Below is a small trained network, with its code and all its weights. Each question gives an input and a target symbol and asks what happens when units are switched off, that is, made to give their printed mean instead of their output.

import numpy as np


def w(rows, s, z=0):
    codes = np.array(rows[::2]) - 128.0
    scale = np.full(codes.shape[1], s)
    scale[-1] = z or s
    return codes * scale


def f(y):
    return y / 2 * (1 + np.tanh(0.7978845608 * (y + 0.044715 * y**3)))


def softmax(a):
    e = np.exp(a - a.max(-1, keepdims=True))
    return e / e.sum(-1, keepdims=True)


def log_softmax(a):
    a = a - a.max(-1, keepdims=True)
    return a - np.log(np.exp(a).sum(-1, keepdims=True))


def net(x, mask):
    ids = ['ΠΩβεζηθσψ'.index(c) for c in x.split()]
    T = len(ids)
    res = E[ids] + P[:T]
    r = res
    for j in range(2):
        rows = slice(2 * j, 2 * j + 2)
        q, k, v = (r @ M[0][rows].T for M in (Q, K, V))
        z = softmax(np.where(np.tri(T) > 0, q @ k.T / 2**0.5, -1e9)) @ v
        o = O[0][rows]
        res = res + np.where(mask[j], z, o[:, -1]) @ o[:, :-1]
    y = f(res @ A[0][:, :-1].T + A[0][:, -1])
    res = res + np.where(mask[2:6], y, B[0][:, -1]) @ B[0][:, :-1]
    return log_softmax(res[-1] @ U[:, :-1].T + U[:, -1])


Q, K, V, O, A, B = {}, {}, {}, {}, {}, {}
E = w([
[205,81,96,163,82],'Π',
[130,154,79,100,199],'Ω',
[225,125,61,119,139],'β',
[152,161,103,53,149],'ε',
[61,109,160,195,104],'ζ',
[121,135,179,146,4],'η',
[87,132,96,199,215],'θ',
[184,219,144,61,14],'σ',
[11,239,147,99,182],'ψ',
],0.014)
P = w([
[135,115,125,135,128],'0',
[90,82,122,132,111],'1',
[149,218,105,170,108],'2',
[168,84,183,119,149],'3',
[64,57,103,126,110],'4',
[184,240,133,175,94],'5',
[189,89,217,120,155],'6',
[45,39,77,117,110],'7',
[203,249,167,188,94],'8',
[217,102,254,117,155],'9',
[28,27,49,103,104],'10',
[226,235,185,233,141],'11',
],0.02)
Q[0] = w([
[72,228,101,198,61],'head 1',
[99,52,131,112,149],'head 1',
[126,9,140,93,141],'head 2',
[157,55,186,77,132],'head 2',
],0.016)
K[0] = w([
[58,83,7,95,74],'head 1',
[145,166,202,171,140],'head 1',
[191,214,250,174,183],'head 2',
[186,133,218,146,160],'head 2',
],0.011)
V[0] = w([
[38,144,142,167,82],'head 1',
[161,108,78,5,123],'head 1',
[152,81,143,119,34],'head 2',
[106,154,157,55,118],'head 2',
],0.017)
O[0] = w([
[189,57,112,92,175,116],'head 1',
[69,166,92,90,86,156],'head 1',
[126,53,192,126,12,254],'head 2',
[185,140,93,4,110,108],'head 2',
],0.015,0.0044)
A[0] = w([
[168,219,118,209,150,221],'neuron 1',
[132,76,133,165,102,82],'neuron 2',
[42,117,250,78,184,2],'neuron 3',
[62,139,112,59,60,132],'neuron 4',
],0.011,0.0036)
B[0] = w([
[2,88,141,88,143,214],'neuron 1',
[145,235,134,56,165,201],'neuron 2',
[227,105,13,32,238,156],'neuron 3',
[176,90,56,205,104,251],'neuron 4',
],0.0097,0.018)
U = w([
[171,253,192,178,140,229],'Π',
[93,173,145,44,116,146],'Ω',
[84,120,165,150,88,96],'β',
[173,204,68,174,145,44],'ε',
[201,133,164,197,174,253],'ζ',
[112,55,190,44,94,177],'η',
[130,102,167,179,175,250],'θ',
[146,24,124,124,108,39],'σ',
[152,102,77,67,168,23],'ψ',
],0.0069,0.0041)

Each question gives the input, a string of symbols that net reads in full, and the target symbol t.
The units are the heads (2 rows each of Q, K, V and O) and the neurons (one row each of A and B). Each row of codes is followed by its name. A weight is (code - 128) times the scale printed after its matrix; where a second scale follows, it is the last column's (O, A, B and U).
mask holds one flag per unit, heads first, then neurons. A switched-off unit (its flag False) gives its mean, the last column of its rows in O or B, instead of its output. The means were averaged over made-up inputs and are rounded, as every weight is.
A unit's drop is (log p(t) with every unit on - log p(t) with that unit switched off) / (log p(t) with every unit on - log p(t) with every unit switched off).
The circuit of an input: a set's keep is (log p(t) with only the set's units on - log p(t) with every unit switched off) / (log p(t) with every unit on - log p(t) with every unit switched off). Starting from all 6 units, units are removed one at a time, each time the one whose removal leaves the highest keep (on an exact tie, the one counted first), for as long as the keep stays at least 0.8.
circuit, biggest first: the units of the circuit, biggest drop first
top k neurons: the k neurons with the biggest drops, biggest first
which heads matter: for each layer, one digit per head in row order, 1 if its drop is at least 0.15 and else 0, layers parted by /
drop when u is switched off: that unit's drop, to one decimal
input σ ψ ψ θ Ω, target ψ: circuit, biggest first	head 2; neuron 1
input Π η σ ε Ω ε, target Ω: top 2 neurons	neuron 1; neuron 4
input ε β θ β η ε ψ β β ψ θ σ, target θ: which heads matter	11
input ζ η β σ ψ ψ ψ ε Π, target ε: circuit, biggest first	head 1; neuron 4
input Π ε Ω θ β, target θ: which heads matter	11
input ε Ω ψ, target Ω: circuit, biggest first	head 2; neuron 1
input ε ε η ζ Π ε β, target β: circuit, biggest first	head 1; neuron 2
input β ζ Π β Ω β η η ε, target η: circuit, biggest first	head 2
input ε ψ Π β θ β β σ Ω ε ε σ, target ε: circuit, biggest first	head 1; neuron 4
input ψ σ θ, target σ: circuit, biggest first	head 2; neuron 4
input ζ Π θ β θ ζ, target θ: circuit, biggest first	head 2; head 1; neuron 1
input Π ε Π ε Π β, target Π: circuit, biggest first	head 2; neuron 2; neuron 4
input ζ ζ σ, target ζ: which heads matter	10
input Π ε ζ ζ ε β ζ ζ β, target ζ: which heads matter	10
input ε ε β ε ψ θ Ω Π θ ε η ψ, target η: which heads matter	11
input β ε Ω η ψ β ψ ε, target ψ: circuit, biggest first	head 2
input θ Π Ω σ Π Π Π σ ψ ζ β, target ψ: which heads matter	01
input ζ β Π ζ σ θ ψ Ω β, target Ω: circuit, biggest first	neuron 1; neuron 4
input β Ω β Π β ε, target β: circuit, biggest first	head 2; head 1; neuron 2
input η η ψ ψ, target ψ: which heads matter	00
input ε θ ψ, target θ: which heads matter	11
input σ ε β Π β β β σ ε β, target β: top 3 neurons	neuron 1; neuron 2; neuron 4
input ζ Π η η Ω, target η: circuit, biggest first	head 2; head 1; neuron 4
input Π Ω ε β β, target ε: circuit, biggest first	neuron 4; head 1
input Π θ θ η β β θ Π ζ ζ β η, target β: which heads matter	10
input θ θ θ β η β ε η ε Π, target Π: circuit, biggest first	head 1
input θ ψ σ σ ε, target σ: top neuron	neuron 4
input Ω ζ ε Π, target Π: top 2 neurons	neuron 2; neuron 1
input ε ψ β ψ β θ θ σ ζ ζ, target ζ: top 2 neurons	neuron 3; neuron 1
input β σ ψ β Ω ψ θ ψ β θ β θ, target β: drop when head 2 is switched off	0.1
